Each row has a name. Each question is about the rows just above it.

[ 83 116 116  76 119] : suzot
[174 165 112 164 165] : dafa
[109 164 108 102 142] : Fos
Does one of the named rows hold [ 76 119] side by side, in this order? -> yes
The one value in dafa and Fos: -> [164]

[170 114 106 133]  pidul
[133 114  84 136]  Lezu
[164 115 105 133]  tatam
[176  95  93 150]  gunib
[109 122 105 120]  nobub
Which value is in both tatam and Lezu? -> [133]
Number of entries in [109 122 105]: -> 3
Number of entries in [133 114]: -> 2

[176 127 147 138 125 104] : gudap
[130 110 120 134 123 115] : Vuz
[130 149 136  98 147 130] : vegik
[159 108 113 101 109 152] : zigo
[158 132 118  99 141 158] : kug
[101 114 180 160 168 100] : vemad
[116 171 131 145 127 149] : vavus
[110 172 130 107 146 112] : Ruf
[160 150  91 147 131 110] : Milal
The one value in Vuz and Milal: -> [110]
Number of entries in [116 171 131 145 127]: -> 5
How many entries does [160 150  91 147] have? -> 4
How many entries does [159 108 113 101 109 152] have? -> 6

[138 154 123 153 155 169] = Roge
[144 109 122 155  78 144] = mimuk
[144 109 122 128 163 133] = gebad
[124 155 131  85 165 113] = soge
Number of entries in [124 155]: -> 2
Shared by soge and mimuk: -> [155]
The one value in soge and Roge: -> [155]
Does one of the named rows hold [113 165] side by side, in this order? -> no

[111 169 140 139] = Pori
[104 159  95 172] = numog
[104 159 139 168] = soz
Shared by Pori and soz: -> [139]
The row with [104 159  95 172] is -> numog
Is [103 159] printed in one of the named rows, side by side and in this order? -> no
Is [139 140 169] printed in one of the named rows, side by side and in this order? -> no
How many entries does [104] have? -> 1
Does one of the named rows hold [139 140] side by side, in this order? -> no

[126 127 133 128 125 126 128 131 128 127 124 132 129 128 128 128 132 128
 130 128 128 131 127 130 129 127 128 132 129 128 130 128 129 124 125 124
 128 130 126 136 125 132 127 129 131 129] : Gotum
[139 134  96 130 141 137 127 115 126 134 146 111 120 131 126 139 110 128
 115 124 124 114 137 121 122 133 129 109 119 129 114 132 119 148 148 148
 129 129 141  83 141 111 137 118 116 121] : fir
[116 138 177 117 118 124 127 132 121 107 114 136 142 140 139 131 142 127
 161 136  97 142 104 133 118  92 117 131 149 105 164 118 172  99  90 110
 112 132 138 186 117 137 111 160 132 148] : duna
[129 141 125 125 131 132 127 121 122 127 131 122 127 138 131 140 125 127
 129 128 108 126 128 127 116 118 125 114 128 118 129 128 136 130 129 131
 123 126 147 123 130 123 129 130 122 129] : tudu
[125 124 136 129 124 124 128 133 130 128 122 135 130 125 127 122 134 128
 129 125 133 132 127 130 132 130 133 136 129 130 130 128 127 123 124 122
 129 131 121 140 124 129 126 128 133 129] : Bipeb
[116 138 177 117 118 124 128 132 121 107 114 136 142 140 139 131 142 127
 161 136  97 142 104 133 118  92 117 131 149 105 164 118 172  99  90 110
 112 132 138 186 117 137 111 160 140 119] : sog
[125 124 136 129 124 124 128 133 130 128 122 135 130 125 127 123 134 128
 129 129 133 132 127 130 132 130 129 136 129 130 130 128 127 123 124 122
 129 131 121 140 124 134 126 128 133 129] : tel
Does one of the named rows hold [104 133 118] side by side, in this order? -> yes
Is [122 127] printed in one of the named rows, side by side and in this order? -> yes
Among the named rows, does one hold [130 125 127] next to each other, in this order? -> yes
Whose row is [116 138 177 117 118 124 127 132 121 107 114 136 142 140 139 131 142 127
 161 136  97 142 104 133 118  92 117 131 149 105 164 118 172  99  90 110
 112 132 138 186 117 137 111 160 132 148]? -> duna
Count the entries of [129 141 125 125 131 132 127 121 122 127 131 122 127 138 131 140 125 127
 129 128 108 126 128 127 116 118 125 114 128 118 129 128 136 130 129 131
 123 126 147 123 130 123 129 130 122 129]: -> 46
Whose row is [139 134  96 130 141 137 127 115 126 134 146 111 120 131 126 139 110 128
 115 124 124 114 137 121 122 133 129 109 119 129 114 132 119 148 148 148
 129 129 141  83 141 111 137 118 116 121]? -> fir

[166 129 130 128] : fumon
[158 145 138 129] : Sama
[180 130 131 138] : Nulu
[129 129 136 144] : per
[134 128 180 145] : nisum
Number of entries in [166]: -> 1
Shared by Nulu and fumon: -> [130]
How many entries does [166 129 130] have? -> 3
How many entries does [158 145 138] have? -> 3
Does one of the named rows hold [135 144] side by side, in this order? -> no
The one value in fumon and per: -> [129]

[153 112 147 153 114 126 104 106 132 128 121] -> Nufo
[171  89 167 109 131 127  91 127 135  94 136] -> vone
[112 120  91 149 137  95  97 135 137 162 135] -> lavus
[121 106 143 133  78 151 127 100 127 133 139] -> vaver
[111 175 109 132 152 127 136 144 114 150 139] -> dolos
[129 116 145 151 112 158 159 125  82 120 146] -> fipez
Which value is in both lavus and Nufo? -> [112]
Which row holds [121 106 143 133  78 151 127 100 127 133 139]? -> vaver

[120 111 154 102 134 106]  bigon
[115 111 146 102  94 144]  Madek
[146 116 141 117 153  83]  mikeg
[165 171 153 154 115  90]  mimet
Count the entries of [115 111 146 102  94 144]: -> 6
Which value is in both mimet and Madek? -> [115]
How many entries does [146 116 141 117] have? -> 4
The one value in bigon and mimet: -> [154]
The one value in mikeg and Madek: -> [146]
Among the named rows, does one hold [153 154 115] next to each other, in this order? -> yes

[123 122 132 141 141 147]  vib
[113 128  83 131 111 161]  Lipe
[146 162 127 130 132 148]  zibe
[152 137 136 142 123 126]  Firu
[168 142 106 142  66 146]  merar
[106 112 117 154 132 157]  nogaz
[148 132 135 141 125 142]  Mili
Which value is in both Mili and merar? -> [142]
The one value in zibe and nogaz: -> [132]

[150 124 108 130  88 157 146 133 131  92 124 117 118 117 111 117 141 134
 128 118 161 136 136 104 126 175] : bekov
[113 117 126 127 162 122 123 153 102 138 111 106 122 111 117 111 115 112
 148 122 110  90 125 147 101 116] : vopal
[148 126 102 124  94 151 140 129 121 101 147 116 110 117 115 124 154 129
 109 113 164 119 125 110 132 170] : bimav
[116 113 127  94 171 122 123 148 103 139 125 107 122 112 121 112 116 113
 146 120 108  91 122 149 102 116] : leves
Whose row is [116 113 127  94 171 122 123 148 103 139 125 107 122 112 121 112 116 113
 146 120 108  91 122 149 102 116]? -> leves

[124 132 139 127 107 104 153 122 146 110 112 163 123 125 144 121 130 124
 147 119 139 129 129 105 116 153 105 130 114 123 130 167 143 124 130 122
 145 167 124 140 148 137 149] : Dop
[108 142 129 118  66 113 150 152 153  98 122 166 134 122 132 127 133 105
 127 137 135 139 133 100 111 160 118 124 104 136 142 177 158 146 134 127
 145 177 122 129 153 125 166] : nek
[130 124 139 128 126  95 161 101 145 114 111 161 114 127 149 122 133 132
 158 111 145 119 126 116 114 146  99 135 114 121 122 169 141 108 130 120
 148 169 127 146 153 140 143] : pudut
[130 141 142 140  99 116 143 147 153 123 111 167 128 123 133 122 123 114
 126 123 124 138 134  92 121 155 122 123 114 121 143 162 128 139 126 122
 141 162 114 124 137 139 158] : nokeb
[141 129 148 141 145 104 156 106 149 133 100 162 113 128 148 131 125 135
 154 100 137 121 128 109 120 142 101 131 121 113 126 157 119 110 124 118
 146 157 121 138 139 151 142] : vot
[142 125 147 140 149 103 158  96 149 131 102 161 111 129 150 131 127 139
 156 100 141 120 126 113 119 144  94 133 120 110 121 156 120 106 126 117
 148 156 123 145 143 149 137] : Zuf
[112 138 131 118  83 107 152 136 153 100 118 164 129 123 137 122 133 112
 136 130 140 136 130 101 110 154 112 127 106 131 134 176 156 136 134 126
 144 176 124 133 150 129 155] : nimo
[148 129 150 143 146 101 154 111 148 134 104 162 114 128 148 136 123 134
 151 106 132 123 130 107 122 147 105 130 122 110 126 157 116 109 123 118
 147 157 119 138 138 149 141] : Zir
[119 137 135 126  85 111 147 137 152 110 115 165 128 122 136 123 130 115
 133 127 137 135 131  98 116 156 111 127 109 156 138 166 147 135 131 123
 144 166 120 130 149 132 161] : sotik
[128 135 140 133 106 110 148 132 153 117 109 165 124 124 138 133 127 120
 138 121 133 133 130 102 116 150 111 127 115 123 136 166 136 129 129 122
 146 166 120 132 142 136 153] : Fosuk
Which row holds [112 138 131 118  83 107 152 136 153 100 118 164 129 123 137 122 133 112
 136 130 140 136 130 101 110 154 112 127 106 131 134 176 156 136 134 126
 144 176 124 133 150 129 155]? -> nimo
Among the named rows, does one hold [146 166 120 132] next to each other, in this order? -> yes
Among the named rows, does one hold [148 128 114 162] next to each other, in this order? -> no

[ 90 121 126 183 145]  zik
[104 133 121 107 143]  zumim
[113 167 112 105 134]  poz
[109 166  96 135 144]  gerus
[103 133 184 146 155]  lumeb
[ 99 165 118 139 158]  dav
[111 161  84 148 132]  vadet
[107 184 108 166 140]  dizo
[105 152  98 140 136]  voged
Number of entries in [111 161]: -> 2
Shared by dizo and lumeb: -> [184]
Is [133 104] printed in one of the named rows, side by side and in this order? -> no
The one value in voged and poz: -> [105]

